Below are the code and all the weights of a small trained network. Each question names an input and a target symbol and asks about switching units off, where a switched-off unit gives its printed mean instead of its output.

import numpy as np


def w(rows, s, z=0):
    codes = np.array(rows[::2]) - 128.0
    scale = np.full(codes.shape[1], s)
    scale[-1] = z or s
    return codes * scale


def norm(h):
    return h / np.sqrt((h * h).mean(-1, keepdims=True) + 1e-5)


def f(y):
    return y / 2 * (1 + np.tanh(0.7978845608 * (y + 0.044715 * y**3)))


def softmax(a):
    e = np.exp(a - a.max(-1, keepdims=True))
    return e / e.sum(-1, keepdims=True)


def log_softmax(a):
    a = a - a.max(-1, keepdims=True)
    return a - np.log(np.exp(a).sum(-1, keepdims=True))


def net(x, mask):
    ids = ['ΔΣΦγζμξπ'.index(c) for c in x.split()]
    T = len(ids)
    res = E[ids] + P[:T]
    r = norm(res)
    for j in range(2):
        rows = slice(4 * j, 4 * j + 4)
        q, k, v = (r @ M[0][rows].T for M in (Q, K, V))
        z = softmax(np.where(np.tri(T) > 0, q @ k.T / 4**0.5, -1e9)) @ v
        o = O[0][rows]
        res = res + np.where(mask[j], z, o[:, -1]) @ o[:, :-1]
    y = f(norm(res) @ A[0][:, :-1].T + A[0][:, -1])
    res = res + np.where(mask[2:6], y, B[0][:, -1]) @ B[0][:, :-1]
    return log_softmax(norm(res)[-1] @ U[:, :-1].T + U[:, -1])


Q, K, V, O, A, B = {}, {}, {}, {}, {}, {}
E = w([
[95,188,160,199,192,134],'Δ',
[164,208,167,115,143,120],'Σ',
[133,179,71,116,141,253],'Φ',
[176,117,112,90,165,225],'γ',
[122,168,57,95,129,236],'ζ',
[214,244,37,130,66,138],'μ',
[156,158,114,224,143,140],'ξ',
[176,97,144,118,60,161],'π',
],0.015)
P = w([
[50,66,168,145,199,245],'0',
[112,174,150,104,133,150],'1',
[140,168,127,123,98,156],'2',
[134,156,128,129,103,142],'3',
[142,144,130,129,95,132],'4',
[134,138,139,127,111,115],'5',
[144,125,149,123,116,104],'6',
[141,119,152,121,136,92],'7',
[154,106,140,119,133,81],'8',
[157,97,147,116,147,70],'9',
[155,87,154,113,149,53],'10',
[151,78,160,109,167,29],'11',
[156,58,168,106,161,13],'12',
[170,38,154,103,166,1],'13',
],0.0099)
Q[0] = w([
[117,63,130,133,146,138],'head 0',
[65,102,116,99,158,174],'head 0',
[131,183,100,6,118,90],'head 0',
[157,139,116,204,231,78],'head 0',
[137,153,68,135,165,159],'head 1',
[80,82,126,116,165,184],'head 1',
[110,75,109,87,105,140],'head 1',
[136,127,92,95,117,138],'head 1',
],0.017)
K[0] = w([
[175,164,111,93,124,105],'head 0',
[132,195,91,107,135,122],'head 0',
[51,169,141,127,164,251],'head 0',
[139,87,123,129,150,87],'head 0',
[117,150,68,111,103,211],'head 1',
[67,94,121,121,153,132],'head 1',
[141,54,102,94,126,115],'head 1',
[108,121,104,62,57,86],'head 1',
],0.015)
V[0] = w([
[43,180,182,42,127,143],'head 0',
[150,249,22,125,211,184],'head 0',
[48,113,132,1,3,127],'head 0',
[243,221,234,60,181,107],'head 0',
[49,142,148,120,84,236],'head 1',
[172,123,166,164,104,21],'head 1',
[84,43,84,75,45,65],'head 1',
[199,145,68,98,41,91],'head 1',
],0.0078)
O[0] = w([
[180,5,121,147,85,127,79],'head 0',
[139,99,155,85,207,102,173],'head 0',
[174,120,191,226,115,86,33],'head 0',
[126,118,219,91,97,131,138],'head 0',
[120,94,126,71,132,115,147],'head 1',
[104,120,86,144,115,172,115],'head 1',
[101,130,155,122,120,177,11],'head 1',
[73,84,169,144,173,131,134],'head 1',
],0.011)
A[0] = w([
[136,78,211,23,79,195,70],'neuron 0',
[13,71,183,204,37,207,2],'neuron 1',
[133,156,113,217,98,102,50],'neuron 2',
[154,79,145,3,160,158,161],'neuron 3',
],0.011,0.0053)
B[0] = w([
[216,220,217,70,170,142,190],'neuron 0',
[1,48,54,182,155,85,157],'neuron 1',
[146,177,108,245,138,184,150],'neuron 2',
[112,132,165,181,47,124,251],'neuron 3',
],0.013,0.011)
U = w([
[75,108,106,160,21,116,163],'Δ',
[205,173,188,84,101,255,167],'Σ',
[148,73,125,158,214,134,224],'Φ',
[95,150,206,139,148,111,111],'γ',
[140,162,121,146,88,93,3],'ζ',
[167,143,114,142,142,102,23],'μ',
[123,205,71,68,176,175,149],'ξ',
[169,212,114,240,118,172,72],'π',
],0.0083,0.0032)

Each question gives the input, a string of symbols that net reads in full, and the target symbol t.
The units are the heads (4 rows each of Q, K, V and O) and the neurons (one row each of A and B). Each row of codes is followed by its name. A weight is (code - 128) times the scale printed after its matrix; where a second scale follows, it is the last column's (O, A, B and U).
mask holds one flag per unit, heads first, then neurons. A switched-off unit (its flag False) gives its mean, the last column of its rows in O or B, instead of its output. The means were averaged over made-up inputs and are rounded, as every weight is.
A unit's drop is (log p(t) with every unit on - log p(t) with that unit switched off) / (log p(t) with every unit on - log p(t) with every unit switched off).
The circuit of an input: a set's keep is (log p(t) with only the set's units on - log p(t) with every unit switched off) / (log p(t) with every unit on - log p(t) with every unit switched off). Starting from all 6 units, units are removed one at a time, each time the one whose removal leaves the highest keep (on an exact tie, the one counted first), for as long as the keep stays at least 0.8.
units of the circuit, in order: the units of the circuit, biggest drop first
top k neurons: the k neurons with the biggest drops, biggest first
which heads matter: for each layer, one digit per head in row order, 1 if its drop is at least 0.15 and else 0, layers parted by /
drop of u: that unit's drop, to one decimal
input ξ ξ Φ Σ ζ ξ π ξ ξ ξ ξ ξ Φ, target γ: units of the circuit, in order -> [neuron 3; head 0]
input ξ ζ ξ ζ π ξ Δ π π Δ Σ Σ ξ ζ, target Φ: units of the circuit, in order -> [head 0]
input μ Φ ξ π ξ Δ ζ μ, target Δ: which heads matter -> 10
input Φ Σ ξ γ μ Σ ξ ξ Δ ξ ζ Σ π ξ, target π: which heads matter -> 10
input ξ π μ ξ π Δ Σ π π Σ γ Σ Δ, target π: units of the circuit, in order -> [head 0; head 1; neuron 2]
input π Σ π π Δ Σ ξ ξ Σ ξ π, target Δ: units of the circuit, in order -> [head 0; neuron 1; head 1]
input μ ξ μ γ π π ξ ξ μ ξ μ, target γ: units of the circuit, in order -> [head 0; head 1]
input π π π π μ μ ξ ξ ξ μ π π, target Δ: units of the circuit, in order -> [neuron 1; head 1]
input ξ ζ π ξ π ζ Δ, target π: units of the circuit, in order -> [head 0; neuron 2]
input Σ ζ ξ Φ ξ ξ ξ Σ μ, target Σ: units of the circuit, in order -> [head 0; neuron 0]
input Σ π ξ ξ Φ ξ ξ ξ γ π ξ μ Σ ζ, target Σ: units of the circuit, in order -> [head 1; neuron 1]
input ξ ζ π π Φ ξ ξ Δ, target ξ: top 2 neurons -> [neuron 3; neuron 0]
input π π π Δ μ, target π: units of the circuit, in order -> [head 0; neuron 2]
input γ ξ π Σ π, target γ: units of the circuit, in order -> [head 1; head 0; neuron 1; neuron 0]
input ζ γ ξ ξ ζ π μ ξ Δ π π, target Φ: units of the circuit, in order -> [head 0; neuron 1; head 1; neuron 3]
input ξ Δ ζ Σ μ π ξ Σ π ξ Φ ζ, target γ: drop of head 1 -> 0.2
input ζ ξ μ, target Φ: drop of head 1 -> 0.3
input ζ ξ μ Δ π ξ ζ Σ ξ Φ μ μ, target Φ: drop of head 0 -> 0.9
